Below is a small trained network, with its code and all its weights. Each question gives an input and a target symbol and asks what happens when units are switched off, that is, made to give their printed mean instead of their output.

import numpy as np


def w(rows, s, z=0):
    codes = np.array(rows[::2]) - 128.0
    scale = np.full(codes.shape[1], s)
    scale[-1] = z or s
    return codes * scale


def f(y):
    return np.maximum(y, 0)


def softmax(a):
    e = np.exp(a - a.max(-1, keepdims=True))
    return e / e.sum(-1, keepdims=True)


def log_softmax(a):
    a = a - a.max(-1, keepdims=True)
    return a - np.log(np.exp(a).sum(-1, keepdims=True))


def net(x, mask):
    ids = ['ΛΞΩαβγδεζηθμπστψ'.index(c) for c in x.split()]
    T = len(ids)
    res = E[ids] + P[:T]
    u = 0
    for l in range(3):
        r = res
        for j in range(3):
            rows = slice(2 * j, 2 * j + 2)
            q, k, v = (r @ M[l][rows].T for M in (Q, K, V))
            z = softmax(np.where(np.tri(T) > 0, q @ k.T / 2**0.5, -1e9)) @ v
            o = O[l][rows]
            res = res + np.where(mask[u + j], z, o[:, -1]) @ o[:, :-1]
        u += 3
        y = f(res @ A[l][:, :-1].T + A[l][:, -1])
        res = res + np.where(mask[u : u + 8], y, B[l][:, -1]) @ B[l][:, :-1]
        u += 8
    return log_softmax(res[-1] @ U[:, :-1].T + U[:, -1])


Q, K, V, O, A, B = {}, {}, {}, {}, {}, {}
E = w([
[102,201,177,188,156,132],'Λ',
[107,117,2,42,140,99],'Ξ',
[242,126,65,37,18,213],'Ω',
[96,66,56,89,137,39],'α',
[218,223,145,186,222,171],'β',
[116,78,141,27,23,147],'γ',
[170,182,107,83,28,193],'δ',
[185,152,201,121,72,178],'ε',
[71,141,92,142,210,88],'ζ',
[150,118,100,76,192,145],'η',
[236,175,156,95,149,202],'θ',
[102,67,247,133,125,100],'μ',
[71,47,147,49,120,85],'π',
[91,139,137,98,100,169],'σ',
[187,137,252,114,145,224],'τ',
[72,209,50,196,150,79],'ψ',
],0.0049)
P = w([
[144,84,141,163,141,65],'0',
[79,113,91,166,125,131],'1',
[109,156,124,82,255,191],'2',
[159,181,171,87,122,88],'3',
[98,109,90,177,110,138],'4',
[89,160,112,88,237,203],'5',
[161,197,172,59,108,81],'6',
[101,107,91,179,106,137],'7',
[76,159,118,83,216,215],'8',
[162,211,173,32,91,73],'9',
[97,106,92,179,107,137],'10',
[71,168,119,81,206,218],'11',
[189,239,170,40,98,94],'12',
[95,105,90,179,107,136],'13',
],0.0085)
Q[0] = w([
[106,111,105,90,176,139],'0.h1',
[58,185,126,80,167,128],'0.h1',
[140,93,105,149,97,167],'0.h2',
[78,111,184,2,160,38],'0.h2',
[164,104,141,152,126,103],'0.h3',
[198,134,83,151,77,83],'0.h3',
],0.031)
K[0] = w([
[124,171,149,106,137,47],'0.h1',
[157,167,154,74,115,104],'0.h1',
[128,71,105,148,108,157],'0.h2',
[156,209,204,30,86,2],'0.h2',
[183,125,103,166,146,142],'0.h3',
[151,72,106,225,101,122],'0.h3',
],0.03)
V[0] = w([
[93,118,109,126,137,153],'0.h1',
[38,77,64,153,171,182],'0.h1',
[120,141,156,139,121,90],'0.h2',
[139,170,184,158,80,2],'0.h2',
[150,211,151,82,136,92],'0.h3',
[101,19,71,248,112,238],'0.h3',
],0.0037)
O[0] = w([
[133,99,104,183,109,146,100],'0.h1',
[133,22,58,211,107,161,6],'0.h1',
[161,132,145,104,104,111,140],'0.h2',
[236,136,194,113,14,46,179],'0.h2',
[46,105,102,75,141,182,169],'0.h3',
[251,196,103,204,64,113,55],'0.h3',
],0.0017,0.0012)
A[0] = w([
[89,89,20,144,89,78,41],'0.n1',
[183,119,83,70,200,135,106],'0.n2',
[76,146,118,252,103,110,5],'0.n3',
[186,136,106,103,117,214,79],'0.n4',
[216,180,88,101,181,172,154],'0.n5',
[70,110,103,150,11,127,169],'0.n6',
[114,154,49,140,184,133,66],'0.n7',
[90,170,215,113,189,108,95],'0.n8',
],0.011,0.0021)
B[0] = w([
[77,30,104,53,164,154,175],'0.n1',
[126,200,127,170,104,174,209],'0.n2',
[128,155,198,50,249,110,160],'0.n3',
[187,115,52,135,155,162,198],'0.n4',
[37,96,183,99,106,47,252],'0.n5',
[88,168,184,190,11,135,197],'0.n6',
[189,85,137,103,116,167,186],'0.n7',
[153,128,49,91,84,158,223],'0.n8',
],0.013,0.0039)
Q[1] = w([
[141,84,148,196,160,108],'1.h1',
[80,65,97,232,158,84],'1.h1',
[103,32,177,207,114,26],'1.h2',
[115,115,92,241,199,236],'1.h2',
[120,219,253,45,79,145],'1.h3',
[173,157,82,36,100,175],'1.h3',
],0.023)
K[1] = w([
[98,89,137,174,154,158],'1.h1',
[109,130,138,206,169,223],'1.h1',
[62,106,159,212,164,225],'1.h2',
[80,228,117,47,114,210],'1.h2',
[245,57,132,118,145,4],'1.h3',
[118,153,135,48,110,111],'1.h3',
],0.024)
V[1] = w([
[112,101,167,110,95,183],'1.h1',
[74,189,149,159,110,177],'1.h1',
[10,227,123,156,135,94],'1.h2',
[118,191,10,202,107,53],'1.h2',
[148,127,132,111,120,90],'1.h3',
[168,121,131,102,123,87],'1.h3',
],0.011)
O[1] = w([
[123,132,67,109,188,95,205],'1.h1',
[173,45,136,38,168,143,142],'1.h1',
[104,81,254,28,129,179,189],'1.h2',
[75,197,215,203,77,169,2],'1.h2',
[100,159,152,148,117,133,228],'1.h3',
[89,168,149,160,120,118,243],'1.h3',
],0.0068,0.0024)
A[1] = w([
[151,77,87,179,168,141,3],'1.n1',
[166,80,127,217,187,237,41],'1.n2',
[174,238,104,20,111,130,182],'1.n3',
[183,207,165,118,255,128,29],'1.n4',
[158,231,111,57,64,33,121],'1.n5',
[227,205,117,125,88,32,78],'1.n6',
[236,110,156,172,131,153,207],'1.n7',
[246,228,219,121,143,85,86],'1.n8',
],0.0096,0.003)
B[1] = w([
[74,157,166,133,101,156,133],'1.n1',
[200,190,144,48,97,191,131],'1.n2',
[34,90,173,212,156,121,255],'1.n3',
[146,112,254,74,99,147,135],'1.n4',
[239,118,68,167,121,191,225],'1.n5',
[42,17,231,77,134,138,177],'1.n6',
[92,179,136,181,167,92,134],'1.n7',
[205,166,53,122,173,96,159],'1.n8',
],0.012,0.0084)
Q[2] = w([
[89,158,100,125,143,153],'2.h1',
[125,177,108,69,105,101],'2.h1',
[116,124,107,164,255,146],'2.h2',
[161,62,163,194,105,130],'2.h2',
[128,156,115,74,92,153],'2.h3',
[141,78,123,163,105,101],'2.h3',
],0.033)
K[2] = w([
[143,98,109,184,150,190],'2.h1',
[119,149,93,66,155,212],'2.h1',
[177,75,144,254,207,104],'2.h2',
[95,159,133,124,83,3],'2.h2',
[118,134,121,72,107,213],'2.h3',
[130,104,126,126,79,48],'2.h3',
],0.025)
V[2] = w([
[252,94,87,110,124,33],'2.h1',
[229,88,161,81,32,110],'2.h1',
[195,111,153,167,151,105],'2.h2',
[123,131,165,109,153,186],'2.h2',
[125,192,126,131,217,142],'2.h3',
[92,198,93,43,133,177],'2.h3',
],0.022)
O[2] = w([
[83,211,165,33,190,181,2],'2.h1',
[5,239,80,140,148,133,66],'2.h1',
[177,188,157,55,157,105,229],'2.h2',
[165,119,103,182,157,86,165],'2.h2',
[177,138,178,138,226,150,58],'2.h3',
[145,56,161,128,139,247,37],'2.h3',
],0.013,0.0053)
A[2] = w([
[169,101,35,135,142,139,177],'2.n1',
[172,238,109,185,101,166,33],'2.n2',
[108,103,18,80,149,119,55],'2.n3',
[178,140,53,73,120,183,208],'2.n4',
[190,171,47,140,65,206,70],'2.n5',
[182,215,173,199,98,153,254],'2.n6',
[154,108,7,110,249,127,35],'2.n7',
[99,58,93,99,228,79,174],'2.n8',
],0.017,0.0049)
B[2] = w([
[84,190,143,83,107,162,249],'2.n1',
[135,65,83,189,196,219,177],'2.n2',
[194,97,157,70,107,117,188],'2.n3',
[67,161,92,136,111,129,152],'2.n4',
[171,139,110,178,236,123,185],'2.n5',
[170,175,232,200,54,94,183],'2.n6',
[166,131,15,2,55,163,174],'2.n7',
[87,84,126,176,200,86,210],'2.n8',
],0.018,0.019)
U = w([
[212,129,182,154,135,93,99],'Λ',
[166,70,201,57,156,253,43],'Ξ',
[254,158,114,102,202,139,5],'Ω',
[66,147,255,7,125,155,181],'α',
[117,222,178,94,221,64,115],'β',
[218,48,44,207,54,122,47],'γ',
[155,146,81,248,151,167,106],'δ',
[68,217,94,210,9,103,254],'ε',
[100,81,75,110,166,123,75],'ζ',
[37,224,125,115,180,173,183],'η',
[156,173,103,107,86,73,237],'θ',
[50,95,80,213,117,46,139],'μ',
[177,37,183,112,28,180,100],'π',
[18,83,153,157,62,208,202],'σ',
[164,219,187,108,91,199,155],'τ',
[164,38,187,110,210,136,72],'ψ',
],0.0059,0.0051)

Each question gives the input, a string of symbols that net reads in full, and the target symbol t.
The units are the heads (2 rows each of Q, K, V and O) and the neurons (one row each of A and B). Each row of codes is followed by its name. A weight is (code - 128) times the scale printed after its matrix; where a second scale follows, it is the last column's (O, A, B and U).
mask holds one flag per unit, layer by layer, with each layer's heads first. A switched-off unit (its flag False) gives its mean, the last column of its rows in O or B, instead of its output. The means were averaged over made-up inputs and are rounded, as every weight is.
A unit's drop is (log p(t) with every unit on - log p(t) with that unit switched off) / (log p(t) with every unit on - log p(t) with every unit switched off).
The circuit of an input: a set's keep is (log p(t) with only the set's units on - log p(t) with every unit switched off) / (log p(t) with every unit on - log p(t) with every unit switched off). Starting from the 12 units with the biggest drops (on a tie, the unit counted first), units are removed one at a time, each time the one whose removal leaves the highest keep (on an exact tie, the one counted first), for as long as the keep stays at least 0.8.
circuit, biggest first: the units of the circuit, biggest drop first
unit that matters most: the unit with the biggest drop
top k neurons: the k neurons with the biggest drops, biggest first
top k neurons in layer l: the k neurons of layer l with the biggest drops, biggest first
input π Ω α Ξ ζ ζ ζ Ξ σ α, target α: unit that matters most	1.n6
input ε θ τ ζ μ Ω Ω ζ δ π δ Ξ β, target β: top 3 neurons	(1.n5 1.n6 0.n5)
input α ε Ξ η, target π: top 3 neurons in layer 0	(0.n1 0.n3 0.n5)
input Ω Ω π ε τ β ζ θ ψ β η δ Ω π, target π: circuit, biggest first	(2.n3 2.h3 0.n1 1.n3)
input γ σ Ω ε σ π σ ε π σ, target Ξ: top 2 neurons in layer 0	(0.n2 0.n6)
input θ Ω σ δ Ω σ τ δ π δ Λ π, target η: top 2 neurons	(1.n5 1.n8)
input μ θ ζ Ω Λ Ω δ, target θ: top 4 neurons	(1.n6 1.n5 0.n5 0.n2)
input σ Ξ σ γ δ η Ω τ π σ, target ε: circuit, biggest first	(1.n3 2.h3)
input μ η μ π Ω ψ γ Ξ θ τ, target θ: circuit, biggest first	(2.h3 1.h2 2.n3 0.n2)
input θ τ μ σ α σ σ Ξ Ξ π, target η: circuit, biggest first	(1.n5 2.h1 0.n1 1.n3)
input Ω θ ζ ε γ δ δ Ξ δ, target η: circuit, biggest first	(1.n5 2.h1)
input ζ δ μ, target π: circuit, biggest first	(1.n5 2.h1 2.n1)
input Ω τ Ξ η θ η Ξ, target γ: top 4 neurons	(1.n6 1.n3 1.n5 2.n2)
input η Ξ δ ε σ τ Ω δ σ σ τ σ, target μ: top neuron	(1.n3)
input τ ζ γ θ σ θ τ δ δ γ, target μ: circuit, biggest first	(1.h2 1.n3 2.n8)
input Ω δ π, target δ: top 3 neurons in layer 0	(0.n2 0.n1 0.n4)
input τ δ β ψ σ σ δ ψ μ η σ α δ Λ, target Λ: top 3 neurons	(0.n5 1.n5 0.n3)
input τ γ δ ε π, target π: circuit, biggest first	(1.n3 2.n3 2.h3)
input σ η η ζ ψ ζ δ Ω ε δ γ, target γ: top 3 neurons	(1.n3 2.n5 0.n6)
input Ω Ξ ε ζ η μ δ, target γ: unit that matters most	1.n6
input δ θ σ ψ μ θ Ξ σ ζ η σ ψ ζ, target δ: top 3 neurons	(1.n5 2.n2 1.n3)
input ψ Ω σ δ γ π μ σ δ ε η β, target Ω: top 4 neurons in layer 0	(0.n5 0.n8 0.n6 0.n2)
input δ σ Ω δ ζ, target ζ: top 3 neurons	(1.n3 0.n3 0.n1)
input ψ γ ε, target σ: top 3 neurons	(2.n1 0.n5 1.n3)
input ζ θ η ψ β ε, target σ: top 2 neurons	(1.n5 0.n5)
input σ θ δ μ, target ε: top 2 neurons	(0.n5 0.n8)
input η β ζ δ γ γ σ, target Λ: unit that matters most	1.n5
input Ω ε η δ, target γ: top 2 neurons	(1.n3 1.n6)
